Below are the code and all the weights of a small trained network. Each question names an input and a target symbol and asks about switching units off, where a switched-off unit gives its printed mean instead of its output.

import numpy as np


def w(rows, s, z=0):
    codes = np.array(rows[::2]) - 128.0
    scale = np.full(codes.shape[1], s)
    scale[-1] = z or s
    return codes * scale


def norm(h):
    return h / np.sqrt((h * h).mean(-1, keepdims=True) + 1e-5)


def softmax(a):
    e = np.exp(a - a.max(-1, keepdims=True))
    return e / e.sum(-1, keepdims=True)


def log_softmax(a):
    a = a - a.max(-1, keepdims=True)
    return a - np.log(np.exp(a).sum(-1, keepdims=True))


def net(x, mask):
    ids = ['ΛΠΣΨαβγεζηθμφω'.index(c) for c in x.split()]
    T = len(ids)
    res = E[ids] + P[:T]
    u = 0
    for l in range(3):
        r = norm(res)
        for j in range(2):
            rows = slice(2 * j, 2 * j + 2)
            q, k, v = (r @ M[l][rows].T for M in (Q, K, V))
            z = softmax(np.where(np.tri(T) > 0, q @ k.T / 2**0.5, -1e9)) @ v
            o = O[l][rows]
            res = res + np.where(mask[u + j], z, o[:, -1]) @ o[:, :-1]
        u += 2
    return log_softmax(norm(res)[-1] @ U[:, :-1].T + U[:, -1])


Q, K, V, O = {}, {}, {}, {}
E = w([
[154,78,130,127,115,115,99,168],'Λ',
[162,88,120,137,105,129,75,170],'Π',
[180,116,134,137,156,131,89,121],'Σ',
[149,138,151,98,213,103,146,150],'Ψ',
[117,135,152,132,158,134,98,113],'α',
[122,171,118,147,140,105,89,186],'β',
[134,107,138,102,119,91,132,174],'γ',
[132,140,147,123,173,110,136,135],'ε',
[175,96,135,127,116,86,146,184],'ζ',
[160,175,139,93,55,106,162,93],'η',
[155,185,126,98,97,74,164,79],'θ',
[198,199,211,165,129,166,127,135],'μ',
[168,76,150,123,128,151,120,154],'φ',
[91,168,140,177,3,155,204,124],'ω',
],0.028)
P = w([
[197,165,64,212,133,91,149,67],'0',
[163,179,114,116,95,85,98,86],'1',
[123,131,79,214,102,68,169,83],'2',
[231,155,50,80,168,150,199,172],'3',
[134,167,137,101,104,86,81,110],'4',
[99,127,97,195,113,83,175,92],'5',
[190,140,68,46,190,171,203,194],'6',
[99,165,159,87,110,91,70,121],'7',
[75,123,110,190,130,101,177,101],'8',
[157,134,86,33,204,194,191,203],'9',
[52,157,185,55,122,117,63,125],'10',
[43,124,118,180,137,121,182,111],'11',
[114,124,105,7,220,222,188,221],'12',
],0.012)
Q[0] = w([
[124,112,157,172,133,125,234,110],'0.h0',
[54,91,108,141,66,121,185,78],'0.h0',
[113,122,208,100,116,75,66,113],'0.h1',
[59,111,84,252,105,143,192,69],'0.h1',
],0.015)
K[0] = w([
[183,172,192,53,104,99,84,126],'0.h0',
[146,163,124,17,146,137,75,157],'0.h0',
[120,231,118,167,106,152,138,189],'0.h1',
[202,119,35,100,135,55,127,9],'0.h1',
],0.014)
V[0] = w([
[123,147,164,66,117,141,97,138],'0.h0',
[176,149,182,117,109,113,131,119],'0.h0',
[197,49,255,109,127,133,178,50],'0.h1',
[153,215,162,207,108,150,141,174],'0.h1',
],0.0093)
O[0] = w([
[92,123,196,91,137,76,63,82,40],'0.h0',
[177,106,158,142,164,56,152,108,217],'0.h0',
[181,150,44,136,128,255,137,119,184],'0.h1',
[98,170,109,47,6,87,26,198,253],'0.h1',
],0.0092,0.0048)
Q[1] = w([
[204,56,252,67,111,222,127,113],'1.h0',
[146,175,191,73,23,196,119,115],'1.h0',
[131,121,93,41,114,111,216,170],'1.h1',
[182,90,164,107,104,214,60,175],'1.h1',
],0.011)
K[1] = w([
[115,5,99,171,159,199,88,116],'1.h0',
[81,109,135,168,66,180,134,79],'1.h0',
[156,123,171,74,114,131,177,150],'1.h1',
[175,61,84,150,86,155,96,115],'1.h1',
],0.018)
V[1] = w([
[173,253,161,110,131,62,165,199],'1.h0',
[195,126,68,118,128,108,54,135],'1.h0',
[193,210,169,59,96,100,249,201],'1.h1',
[234,161,198,181,119,139,56,160],'1.h1',
],0.0058)
O[1] = w([
[153,139,29,103,77,207,89,179,242],'1.h0',
[146,90,105,167,90,70,64,97,214],'1.h0',
[94,75,149,200,166,110,153,253,254],'1.h1',
[74,2,78,76,146,206,242,181,244],'1.h1',
],0.0077,0.005)
Q[2] = w([
[95,90,55,219,124,4,142,55],'2.h0',
[90,110,88,232,193,135,88,125],'2.h0',
[151,110,74,89,165,128,160,156],'2.h1',
[207,176,207,23,109,191,153,182],'2.h1',
],0.012)
K[2] = w([
[186,122,39,140,112,33,129,140],'2.h0',
[111,109,53,177,161,104,65,126],'2.h0',
[86,113,172,40,127,136,105,130],'2.h1',
[82,236,247,84,121,168,208,98],'2.h1',
],0.013)
V[2] = w([
[170,134,254,49,147,169,86,100],'2.h0',
[12,101,58,138,74,146,194,81],'2.h0',
[125,151,153,81,66,111,197,104],'2.h1',
[176,163,51,30,235,78,75,135],'2.h1',
],0.0086)
O[2] = w([
[159,100,29,154,73,92,133,145,2],'2.h0',
[67,197,204,50,151,114,239,132,99],'2.h0',
[249,141,195,109,170,126,103,209,144],'2.h1',
[126,119,60,164,164,75,153,125,109],'2.h1',
],0.013,0.0072)
U = w([
[159,25,196,159,154,112,156,46,154],'Λ',
[84,26,130,107,104,149,81,100,89],'Π',
[164,128,90,97,171,118,60,9,239],'Σ',
[131,150,112,188,248,97,45,83,167],'Ψ',
[115,146,64,59,151,65,198,52,254],'α',
[74,99,120,98,136,5,78,165,130],'β',
[127,78,165,247,155,80,163,200,21],'γ',
[84,190,79,181,195,156,114,187,89],'ε',
[129,112,109,224,78,96,232,171,136],'ζ',
[235,138,205,227,141,102,93,125,126],'η',
[218,175,119,147,255,33,109,135,138],'θ',
[152,148,46,108,25,187,61,153,108],'μ',
[232,118,58,94,143,218,212,76,111],'φ',
[137,167,194,40,99,186,147,156,76],'ω',
],0.0091,0.0054)

Each question gives the input, a string of symbols that net reads in full, and the target symbol t.
The units are the heads (2 rows each of Q, K, V and O). Each row of codes is followed by its name. A weight is (code - 128) times the scale printed after its matrix; where a second scale follows, it is the last column's (O and U).
mask holds one flag per head, layer by layer. A switched-off head (its flag False) gives its mean, the last column of its rows in O, instead of its output. The means were averaged over made-up inputs and are rounded, as every weight is.
A unit's drop is (log p(t) with every unit on - log p(t) with that unit switched off) / (log p(t) with every unit on - log p(t) with every unit switched off).
The circuit of an input: a set's keep is (log p(t) with only the set's units on - log p(t) with every unit switched off) / (log p(t) with every unit on - log p(t) with every unit switched off). Starting from all 6 units, units are removed one at a time, each time the one whose removal leaves the highest keep (on an exact tie, the one counted first), for as long as the keep stays at least 0.8.
circuit, biggest first: the units of the circuit, biggest drop first
most important unit: the unit with the biggest drop
which heads matter: for each layer, one digit per head in row order, 1 if its drop is at least 0.15 and else 0, layers parted by /
drop when u is switched off: that unit's drop, to one decimal
input φ Λ β ζ ω β Π ω Λ α, target ω: circuit, biggest first	[2.h1 2.h0]
input ε Π φ γ φ ζ Σ Π, target Π: circuit, biggest first	[2.h1 0.h1 1.h1]
input γ μ θ Π ε β Π θ Λ Σ Λ, target β: circuit, biggest first	[0.h1]
input θ Λ φ Π η ω ω Λ, target ω: which heads matter	00 / 00 / 10
input β μ ε, target Ψ: circuit, biggest first	[2.h0 0.h0 2.h1]
input α Ψ ε, target Ψ: circuit, biggest first	[0.h0 2.h0 1.h1 2.h1]
input η Σ μ φ η ω Σ, target ω: which heads matter	01 / 10 / 10
input β φ Ψ Π Ψ φ ω μ Π Π Λ, target μ: which heads matter	01 / 01 / 10
input β θ α β ε β θ, target θ: which heads matter	00 / 00 / 01
input φ ε Σ Λ γ, target γ: circuit, biggest first	[0.h1 1.h1]
input η Σ γ Ψ Π Λ, target Π: which heads matter	10 / 01 / 11
input ε Ψ φ φ α α α ε Λ, target Π: circuit, biggest first	[0.h0 2.h1]
input ε Σ α η γ γ Σ Λ, target Λ: circuit, biggest first	[0.h1 1.h1]
input μ Π α θ γ Λ η φ, target μ: most important unit	0.h1
input Π ω α γ Λ μ γ θ Λ Σ γ, target μ: which heads matter	01 / 00 / 10
input α α Λ φ ω, target ω: circuit, biggest first	[1.h0 2.h1]
input ε Ψ Ψ φ μ ω η γ θ γ Σ, target ω: circuit, biggest first	[0.h1 1.h0 2.h0 0.h0]
input γ α ω γ, target ω: which heads matter	00 / 00 / 11
input Λ φ ε μ Ψ η, target ω: circuit, biggest first	[0.h0 1.h0 2.h1]
input Σ γ ω Π, target ω: circuit, biggest first	[2.h0]
input Σ β Ψ Ψ ζ η, target ω: which heads matter	10 / 10 / 10
input μ Ψ Σ Ψ μ, target μ: drop when 0.h1 is switched off	0.2
input Π ε μ β Λ Π μ β Π φ γ Λ θ, target θ: drop when 0.h1 is switched off	0.4
input γ ε Λ γ θ γ φ ε, target ε: drop when 1.h0 is switched off	0.3
